Below is a small trained network, with its code and all its weights. Each question gives an input and a target symbol and asks what happens when units are switched off, that is, made to give their printed mean instead of their output.

import numpy as np


def w(rows, s, z=0):
    codes = np.array(rows[::2]) - 128.0
    scale = np.full(codes.shape[1], s)
    scale[-1] = z or s
    return codes * scale


def f(y):
    return y / 2 * (1 + np.tanh(0.7978845608 * (y + 0.044715 * y**3)))


def softmax(a):
    e = np.exp(a - a.max(-1, keepdims=True))
    return e / e.sum(-1, keepdims=True)


def log_softmax(a):
    a = a - a.max(-1, keepdims=True)
    return a - np.log(np.exp(a).sum(-1, keepdims=True))


def net(x, mask):
    ids = ['αβγδεθμπστφψω'.index(c) for c in x.split()]
    T = len(ids)
    res = E[ids] + P[:T]
    r = res
    for j in range(2):
        rows = slice(2 * j, 2 * j + 2)
        q, k, v = (r @ M[0][rows].T for M in (Q, K, V))
        z = softmax(np.where(np.tri(T) > 0, q @ k.T / 2**0.5, -1e9)) @ v
        o = O[0][rows]
        res = res + np.where(mask[j], z, o[:, -1]) @ o[:, :-1]
    y = f(res @ A[0][:, :-1].T + A[0][:, -1])
    res = res + np.where(mask[2:14], y, B[0][:, -1]) @ B[0][:, :-1]
    return log_softmax(res[-1] @ U[:, :-1].T + U[:, -1])


Q, K, V, O, A, B = {}, {}, {}, {}, {}, {}
E = w([
[129,125,130],'α',
[112,154,193],'β',
[127,128,130],'γ',
[107,148,181],'δ',
[117,129,121],'ε',
[206,209,185],'θ',
[132,114,119],'μ',
[181,97,128],'π',
[103,143,93],'σ',
[127,44,68],'τ',
[63,108,58],'φ',
[85,97,89],'ψ',
[247,97,32],'ω',
],0.012)
P = w([
[185,65,167],'0',
[149,246,85],'1',
[175,33,202],'2',
[176,251,58],'3',
[175,27,211],'4',
[183,241,42],'5',
[186,19,221],'6',
[187,234,34],'7',
[189,65,246],'8',
[159,194,2],'9',
[185,14,224],'10',
[161,223,29],'11',
],0.0064)
Q[0] = w([
[104,114,78],'h0',
[120,93,195],'h0',
[199,122,2],'h1',
[120,18,219],'h1',
],0.0098)
K[0] = w([
[121,186,74],'h0',
[138,126,206],'h0',
[172,142,2],'h1',
[168,171,218],'h1',
],0.0091)
V[0] = w([
[152,26,200],'h0',
[180,162,218],'h0',
[51,193,193],'h1',
[245,224,144],'h1',
],0.012)
O[0] = w([
[117,9,126,141],'h0',
[94,105,204,181],'h0',
[25,119,160,50],'h1',
[188,163,233,254],'h1',
],0.013,0.0076)
A[0] = w([
[139,253,117,150],'n0',
[150,70,154,139],'n1',
[140,191,71,91],'n2',
[99,123,210,121],'n3',
[179,97,145,254],'n4',
[161,52,189,39],'n5',
[110,44,142,66],'n6',
[155,131,23,165],'n7',
[133,71,60,221],'n8',
[73,40,45,67],'n9',
[71,32,118,146],'n10',
[194,99,120,200],'n11',
],0.012,0.0069)
B[0] = w([
[195,29,109,203],'n0',
[63,107,86,183],'n1',
[161,154,90,163],'n2',
[138,70,150,202],'n3',
[39,143,169,250],'n4',
[117,145,62,212],'n5',
[135,34,83,142],'n6',
[153,160,168,176],'n7',
[150,159,69,151],'n8',
[205,122,255,135],'n9',
[211,75,108,137],'n10',
[60,207,167,224],'n11',
],0.0096,0.018)
U = w([
[147,235,119,186],'α',
[247,181,219,1],'β',
[26,240,125,98],'γ',
[147,82,128,51],'δ',
[139,1,147,87],'ε',
[237,40,228,81],'θ',
[95,147,248,193],'μ',
[229,57,166,116],'π',
[201,129,80,216],'σ',
[154,25,159,146],'τ',
[150,69,118,91],'φ',
[171,139,100,201],'ψ',
[43,152,15,47],'ω',
],0.0071,0.0073)

Each question gives the input, a string of symbols that net reads in full, and the target symbol t.
The units are the heads (2 rows each of Q, K, V and O) and the neurons (one row each of A and B). Each row of codes is followed by its name. A weight is (code - 128) times the scale printed after its matrix; where a second scale follows, it is the last column's (O, A, B and U).
mask holds one flag per unit, heads first, then neurons. A switched-off unit (its flag False) gives its mean, the last column of its rows in O or B, instead of its output. The means were averaged over made-up inputs and are rounded, as every weight is.
A unit's drop is (log p(t) with every unit on - log p(t) with that unit switched off) / (log p(t) with every unit on - log p(t) with every unit switched off).
The circuit of an input: a set's keep is (log p(t) with only the set's units on - log p(t) with every unit switched off) / (log p(t) with every unit on - log p(t) with every unit switched off). Starting from the 12 units with the biggest drops (on a tie, the unit counted first), units are removed one at a time, each time the one whose removal leaves the highest keep (on an exact tie, the one counted first), for as long as the keep stays at least 0.8.
circuit, biggest first: the units of the circuit, biggest drop first
unit that matters most: the unit with the biggest drop
top k neurons: the k neurons with the biggest drops, biggest first
heads that matter: for each layer, one digit per head in row order, 1 if its drop is at least 0.15 and else 0, layers parted by /
drop when u is switched off: that unit's drop, to one decimal
input θ θ π ψ θ θ β θ μ β ω, target γ: circuit, biggest first => [n0, n11]
input θ φ γ φ, target σ: circuit, biggest first => [h0, n0, n2]
input δ ω θ τ, target β: unit that matters most => h0
input π σ ε ω σ, target γ: circuit, biggest first => [n0, h1]
input τ φ σ θ θ φ θ θ φ α, target σ: top 3 neurons => [n4, n0, n11]
input ω φ ε, target γ: heads that matter => 00
input π τ ω φ π, target γ: circuit, biggest first => [n11, n0, h1, n3]
input ψ θ π, target μ: circuit, biggest first => [h1, n0]
input ε π θ φ σ π τ ω ψ τ φ, target γ: circuit, biggest first => [n0, n3]
input ψ β β α π, target ε: circuit, biggest first => [h1, h0, n6]
input δ π ω ε ε ω ω ε, target β: circuit, biggest first => [h1, n1]
input θ θ ε γ τ, target μ: circuit, biggest first => [h1, n0]
input φ θ φ π ε φ π θ φ γ, target σ: top 3 neurons => [n4, n11, n0]
input θ θ θ δ, target θ: top 2 neurons => [n11, n3]
input γ θ ω θ, target β: circuit, biggest first => [h1]
input τ φ θ τ, target σ: top 2 neurons => [n4, n0]
input ω σ π τ γ, target γ: top 3 neurons => [n0, n3, n11]
input θ θ τ, target μ: top 2 neurons => [n0, n4]
input γ θ τ τ σ π, target α: top 2 neurons => [n3, n11]
input π θ ω σ φ β τ σ π ω α φ, target β: top neuron => [n7]
input ω ω τ μ θ θ φ δ ψ θ, target β: top 3 neurons => [n0, n1, n5]
input θ π θ π ω ω θ α, target β: drop when n7 is switched off => -0.1
